Here is a tiny trained network, its code and every weight. The questions are about switching its units off for an input and a target symbol, where a switched-off unit gives its printed mean instead of its output.

import numpy as np


def w(rows, s, z=0):
    codes = np.array(rows[::2]) - 128.0
    scale = np.full(codes.shape[1], s)
    scale[-1] = z or s
    return codes * scale


def f(y):
    return y / 2 * (1 + np.tanh(0.7978845608 * (y + 0.044715 * y**3)))


def softmax(a):
    e = np.exp(a - a.max(-1, keepdims=True))
    return e / e.sum(-1, keepdims=True)


def log_softmax(a):
    a = a - a.max(-1, keepdims=True)
    return a - np.log(np.exp(a).sum(-1, keepdims=True))


def net(x, mask):
    ids = ['ΓΔΘΨΩαβεηλμξπστφ'.index(c) for c in x.split()]
    T = len(ids)
    res = E[ids] + P[:T]
    u = 0
    for l in range(2):
        q, k, v = (res @ M[l].T for M in (Q, K, V))
        z = softmax(np.where(np.tri(T) > 0, q @ k.T / 4**0.5, -1e9)) @ v
        res = res + np.where(mask[u], z, O[l][:, -1]) @ O[l][:, :-1]
        u += 1
        y = f(res @ A[l][:, :-1].T + A[l][:, -1])
        res = res + np.where(mask[u : u + 4], y, B[l][:, -1]) @ B[l][:, :-1]
        u += 4
    return log_softmax(res[-1] @ U[:, :-1].T + U[:, -1])


Q, K, V, O, A, B = {}, {}, {}, {}, {}, {}
E = w([
[167,205,181],'Γ',
[132,162,149],'Δ',
[74,95,131],'Θ',
[127,110,139],'Ψ',
[184,105,118],'Ω',
[134,120,95],'α',
[159,192,151],'β',
[72,110,130],'ε',
[127,143,136],'η',
[122,135,128],'λ',
[88,198,190],'μ',
[5,30,106],'ξ',
[63,70,108],'π',
[132,189,194],'σ',
[135,157,153],'τ',
[87,114,142],'φ',
],0.013)
P = w([
[3,190,132],'0',
[193,108,103],'1',
[111,56,200],'2',
[78,130,80],'3',
[190,106,101],'4',
[102,49,189],'5',
[80,128,90],'6',
[190,107,102],'7',
[94,36,182],'8',
],0.015)
Q[0] = w([
[104,88,224],'L0H1',
[1,87,112],'L0H1',
[23,169,163],'L0H1',
[239,189,37],'L0H1',
],0.0078)
K[0] = w([
[89,156,92],'L0H1',
[47,87,158],'L0H1',
[82,157,79],'L0H1',
[249,58,70],'L0H1',
],0.012)
V[0] = w([
[255,50,157],'L0H1',
[198,151,35],'L0H1',
[143,49,150],'L0H1',
[119,133,227],'L0H1',
],0.0057)
O[0] = w([
[234,67,208,4],'L0H1',
[213,190,255,62],'L0H1',
[112,164,186,109],'L0H1',
[72,136,106,138],'L0H1',
],0.0046,0.004)
A[0] = w([
[157,10,201,254],'L0N1',
[195,122,116,136],'L0N2',
[221,101,65,40],'L0N3',
[181,65,64,147],'L0N4',
],0.012,0.0034)
B[0] = w([
[29,90,199,254],'L0N1',
[254,4,169,167],'L0N2',
[150,66,44,174],'L0N3',
[53,206,62,183],'L0N4',
],0.0089,0.0086)
Q[1] = w([
[254,118,112],'L1H1',
[204,145,67],'L1H1',
[118,44,214],'L1H1',
[92,187,100],'L1H1',
],0.0084)
K[1] = w([
[247,3,141],'L1H1',
[234,46,48],'L1H1',
[75,141,231],'L1H1',
[107,196,122],'L1H1',
],0.0071)
V[1] = w([
[168,161,153],'L1H1',
[23,157,57],'L1H1',
[85,177,254],'L1H1',
[113,115,53],'L1H1',
],0.0072)
O[1] = w([
[16,200,158,65],'L1H1',
[89,83,97,254],'L1H1',
[41,224,255,139],'L1H1',
[111,130,51,163],'L1H1',
],0.0077,0.011)
A[1] = w([
[198,189,56,255],'L1N1',
[2,95,106,118],'L1N2',
[47,136,205,86],'L1N3',
[232,159,81,69],'L1N4',
],0.0089,0.0058)
B[1] = w([
[36,253,28,146],'L1N1',
[201,221,135,254],'L1N2',
[219,98,140,175],'L1N3',
[178,171,2,147],'L1N4',
],0.0071,0.021)
U = w([
[237,201,156,61],'Γ',
[180,136,127,91],'Δ',
[150,124,129,118],'Θ',
[108,2,177,191],'Ψ',
[164,37,92,56],'Ω',
[85,97,53,157],'α',
[213,204,111,46],'β',
[119,95,120,139],'ε',
[159,123,127,115],'η',
[140,97,115,96],'λ',
[148,154,161,177],'μ',
[60,246,74,127],'ξ',
[89,99,96,160],'π',
[232,146,228,91],'σ',
[177,113,137,119],'τ',
[122,93,153,255],'φ',
],0.0099,0.0085)

Each question gives the input, a string of symbols that net reads in full, and the target symbol t.
The units are the heads (4 rows each of Q, K, V and O) and the neurons (one row each of A and B). Each row of codes is followed by its name. A weight is (code - 128) times the scale printed after its matrix; where a second scale follows, it is the last column's (O, A, B and U).
mask holds one flag per unit, layer by layer, with each layer's heads first. A switched-off unit (its flag False) gives its mean, the last column of its rows in O or B, instead of its output. The means were averaged over made-up inputs and are rounded, as every weight is.
A unit's drop is (log p(t) with every unit on - log p(t) with that unit switched off) / (log p(t) with every unit on - log p(t) with every unit switched off).
The circuit of an input: a set's keep is (log p(t) with only the set's units on - log p(t) with every unit switched off) / (log p(t) with every unit on - log p(t) with every unit switched off). Starting from all 10 units, units are removed one at a time, each time the one whose removal leaves the highest keep (on an exact tie, the one counted first), for as long as the keep stays at least 0.8.
units of the circuit, in order: the units of the circuit, biggest drop first
most important unit: the unit with the biggest drop
k most important neurons: the k neurons with the biggest drops, biggest first
k most important neurons of layer l: the k neurons of layer l with the biggest drops, biggest first
input ξ β Ω Δ Ψ Θ, target α: 2 most important neurons of layer 0 : L0N1, L0N2
input Γ Ψ λ ε Ω Ω α σ, target σ: 2 most important neurons : L0N1, L0N4
input α ε Ω β Δ μ Ω Ω, target Ω: 3 most important neurons : L0N3, L0N2, L0N1
input Ω Ω Ω σ Ω β, target σ: units of the circuit, in order : L1H1, L0N4, L0N1
input Ω ε Ω λ Ω ξ Ω σ Ω, target σ: 3 most important neurons : L0N1, L1N2, L1N3
input σ Δ ξ Ω, target ξ: 2 most important neurons : L1N1, L0N1
input ξ ξ ξ Ψ Ω β Ψ Ω μ, target α: units of the circuit, in order : L0H1, L1H1
input α Ω β Ψ Ω, target Ω: 2 most important neurons : L0N3, L0N1
input τ β π Ψ, target ξ: most important unit : L0N2
input Ω Ω η, target σ: units of the circuit, in order : L1H1, L1N3, L0N1
input Ω ε Ω, target σ: units of the circuit, in order : L0N1, L1H1, L1N3
input λ ε τ Ω η η η Ψ, target Ψ: units of the circuit, in order : L0H1, L1N2, L0N2
input Γ Ω Ω Θ, target ξ: 2 most important neurons of layer 0 : L0N1, L0N2
input ξ α Ψ Ψ ε φ, target α: most important neuron : L0N1
input μ Ω β, target ξ: 2 most important neurons of layer 1 : L1N2, L1N3
input μ Ω λ, target ξ: units of the circuit, in order : L0H1, L0N2
input φ ε α Θ, target ξ: units of the circuit, in order : L1N2, L0H1
input η Ψ β π, target ξ: units of the circuit, in order : L1N2, L0N2
input Ω Ψ φ, target σ: units of the circuit, in order : L1H1, L0N1, L1N3
input Ω τ τ, target σ: most important unit : L1H1
input Ω Δ Θ, target σ: 3 most important neurons : L0N1, L1N3, L1N2
input Ω β π ξ Ω ξ Ω Ψ τ, target σ: 4 most important neurons : L0N1, L1N3, L0N3, L1N2
input Ω Ω ξ Ψ Ψ Ψ β β η, target σ: units of the circuit, in order : L1H1, L0N1, L1N3, L0N3
input Ω β Ψ Ω φ λ, target σ: units of the circuit, in order : L1H1, L0N1, L1N3
